Here is a tiny trained network, its code and every weight. The questions are about switching its units off for an input and a target symbol, where a switched-off unit gives its printed mean instead of its output.

import numpy as np


def w(rows, s, z=0):
    codes = np.array(rows[::2]) - 128.0
    scale = np.full(codes.shape[1], s)
    scale[-1] = z or s
    return codes * scale


def norm(h):
    return h / np.sqrt((h * h).mean(-1, keepdims=True) + 1e-5)


def f(y):
    return y / 2 * (1 + np.tanh(0.7978845608 * (y + 0.044715 * y**3)))


def softmax(a):
    e = np.exp(a - a.max(-1, keepdims=True))
    return e / e.sum(-1, keepdims=True)


def log_softmax(a):
    a = a - a.max(-1, keepdims=True)
    return a - np.log(np.exp(a).sum(-1, keepdims=True))


def net(x, mask):
    ids = ['ΞΩαβγεζηθλπστφ'.index(c) for c in x.split()]
    T = len(ids)
    res = E[ids] + P[:T]
    r = norm(res)
    for j in range(3):
        rows = slice(3 * j, 3 * j + 3)
        q, k, v = (r @ M[0][rows].T for M in (Q, K, V))
        z = softmax(np.where(np.tri(T) > 0, q @ k.T / 3**0.5, -1e9)) @ v
        o = O[0][rows]
        res = res + np.where(mask[j], z, o[:, -1]) @ o[:, :-1]
    y = f(norm(res) @ A[0][:, :-1].T + A[0][:, -1])
    res = res + np.where(mask[3:15], y, B[0][:, -1]) @ B[0][:, :-1]
    return log_softmax(norm(res)[-1] @ U[:, :-1].T + U[:, -1])


Q, K, V, O, A, B = {}, {}, {}, {}, {}, {}
E = w([
[152,234,121,160],'Ξ',
[143,8,24,107],'Ω',
[92,171,146,76],'α',
[105,99,104,91],'β',
[114,132,133,70],'γ',
[180,166,58,129],'ε',
[136,121,243,201],'ζ',
[126,146,82,89],'η',
[118,123,88,92],'θ',
[102,127,100,96],'λ',
[108,89,118,111],'π',
[176,95,95,108],'σ',
[114,104,171,71],'τ',
[197,172,53,133],'φ',
],0.016)
P = w([
[88,103,135,206],'0',
[235,126,90,69],'1',
[224,126,94,112],'2',
[222,86,91,94],'3',
[188,133,167,3],'4',
[156,135,151,3],'5',
],0.0074)
Q[0] = w([
[185,60,58,204],'head 1',
[71,135,89,136],'head 1',
[118,66,172,106],'head 1',
[72,78,20,188],'head 2',
[144,89,70,177],'head 2',
[101,136,182,139],'head 2',
[144,195,113,70],'head 3',
[24,2,113,43],'head 3',
[85,159,224,111],'head 3',
],0.012)
K[0] = w([
[83,95,115,103],'head 1',
[113,86,21,65],'head 1',
[148,101,132,143],'head 1',
[43,78,134,121],'head 2',
[8,137,111,146],'head 2',
[190,118,166,31],'head 2',
[169,141,163,99],'head 3',
[72,57,149,64],'head 3',
[180,187,159,135],'head 3',
],0.013)
V[0] = w([
[125,111,156,148],'head 1',
[153,216,115,195],'head 1',
[77,183,106,91],'head 1',
[84,82,212,79],'head 2',
[190,159,249,177],'head 2',
[106,236,166,88],'head 2',
[70,128,118,79],'head 3',
[75,33,72,153],'head 3',
[124,86,161,125],'head 3',
],0.014)
O[0] = w([
[91,142,162,78,108],'head 1',
[82,117,77,107,77],'head 1',
[205,136,104,187,115],'head 1',
[177,123,223,162,57],'head 2',
[81,81,171,111,1],'head 2',
[106,124,125,244,71],'head 2',
[156,203,117,138,162],'head 3',
[120,192,128,124,176],'head 3',
[155,166,115,148,120],'head 3',
],0.011,0.0066)
A[0] = w([
[156,177,89,157,172],'neuron 1',
[69,81,82,167,65],'neuron 2',
[125,141,152,52,201],'neuron 3',
[132,168,138,177,201],'neuron 4',
[117,115,198,165,255],'neuron 5',
[156,168,82,172,235],'neuron 6',
[118,37,4,133,190],'neuron 7',
[20,159,203,112,154],'neuron 8',
[155,72,89,141,129],'neuron 9',
[208,79,163,121,107],'neuron 10',
[77,135,45,142,139],'neuron 11',
[114,205,138,86,164],'neuron 12',
],0.015,0.0046)
B[0] = w([
[111,100,120,142,210],'neuron 1',
[175,129,255,141,148],'neuron 2',
[99,105,137,68,220],'neuron 3',
[112,43,101,144,153],'neuron 4',
[92,14,39,63,163],'neuron 5',
[129,58,172,166,230],'neuron 6',
[39,173,177,143,254],'neuron 7',
[48,89,106,87,164],'neuron 8',
[90,200,124,164,156],'neuron 9',
[113,135,187,91,158],'neuron 10',
[148,204,173,134,195],'neuron 11',
[97,108,135,183,202],'neuron 12',
],0.009,0.0095)
U = w([
[79,158,219,192,125],'Ξ',
[164,136,63,73,100],'Ω',
[124,50,74,198,252],'α',
[206,200,168,129,178],'β',
[186,116,159,174,180],'γ',
[90,162,55,136,81],'ε',
[57,23,116,99,177],'ζ',
[134,142,11,182,115],'η',
[170,146,59,146,120],'θ',
[174,148,97,169,148],'λ',
[170,174,191,94,44],'π',
[142,141,112,67,102],'σ',
[175,91,218,116,137],'τ',
[89,172,80,125,106],'φ',
],0.012,0.0038)

Each question gives the input, a string of symbols that net reads in full, and the target symbol t.
The units are the heads (3 rows each of Q, K, V and O) and the neurons (one row each of A and B). Each row of codes is followed by its name. A weight is (code - 128) times the scale printed after its matrix; where a second scale follows, it is the last column's (O, A, B and U).
mask holds one flag per unit, heads first, then neurons. A switched-off unit (its flag False) gives its mean, the last column of its rows in O or B, instead of its output. The means were averaged over made-up inputs and are rounded, as every weight is.
A unit's drop is (log p(t) with every unit on - log p(t) with that unit switched off) / (log p(t) with every unit on - log p(t) with every unit switched off).
The circuit of an input: a set's keep is (log p(t) with only the set's units on - log p(t) with every unit switched off) / (log p(t) with every unit on - log p(t) with every unit switched off). Starting from the 12 units with the biggest drops (on a tie, the unit counted first), units are removed one at a time, each time the one whose removal leaves the highest keep (on an exact tie, the one counted first), for as long as the keep stays at least 0.8.
units of the circuit, in order: the units of the circuit, biggest drop first
k most important neurons: the k neurons with the biggest drops, biggest first
heads that matter: for each layer, one digit per head in row order, 1 if its drop is at least 0.15 and else 0, layers parted by /
drop when u is switched off: that unit's drop, to one decimal
input α Ξ γ, target Ξ: units of the circuit, in order -> head 2; neuron 2
input Ξ η β Ω, target Ξ: heads that matter -> 000
input λ β Ξ, target Ξ: 2 most important neurons -> neuron 2; neuron 7
input β Ξ λ, target β: heads that matter -> 010
input τ η ζ λ, target τ: units of the circuit, in order -> head 2
input ζ η φ, target ζ: heads that matter -> 010
input Ξ σ ζ Ω, target Ξ: 2 most important neurons -> neuron 7; neuron 2
input σ θ Ξ η γ, target Ξ: units of the circuit, in order -> head 2; neuron 11; neuron 5
input α ε β, target α: units of the circuit, in order -> head 2; neuron 5
input Ω τ τ, target τ: heads that matter -> 110
input τ τ τ, target τ: units of the circuit, in order -> head 1; head 2; neuron 5
input β ζ ζ ζ β ζ, target ζ: heads that matter -> 000
input α γ α, target α: heads that matter -> 010
input η Ω θ β, target η: units of the circuit, in order -> head 2
input τ ε α π, target τ: heads that matter -> 010
input β η φ ζ, target ζ: heads that matter -> 100
input Ω Ξ α, target Ξ: 2 most important neurons -> neuron 2; neuron 11
input τ Ξ η Ω τ, target Ξ: 2 most important neurons -> neuron 2; neuron 7
input β τ Ξ Ω Ω τ, target Ξ: heads that matter -> 110
input ζ τ τ ε, target ζ: most important neuron -> neuron 5
input σ σ β α τ Ξ, target Ξ: 2 most important neurons -> neuron 7; neuron 2
input λ Ξ ε α η, target Ξ: 3 most important neurons -> neuron 7; neuron 2; neuron 11
input β β β Ω θ, target β: drop when neuron 11 is switched off -> -0.1
input Ξ ζ η θ, target Ξ: drop when head 2 is switched off -> 0.3
input η θ λ, target η: drop when head 2 is switched off -> 0.3
input α Ω ε σ, target α: drop when neuron 11 is switched off -> 0.1
input Ξ φ τ η, target Ξ: most important neuron -> neuron 2
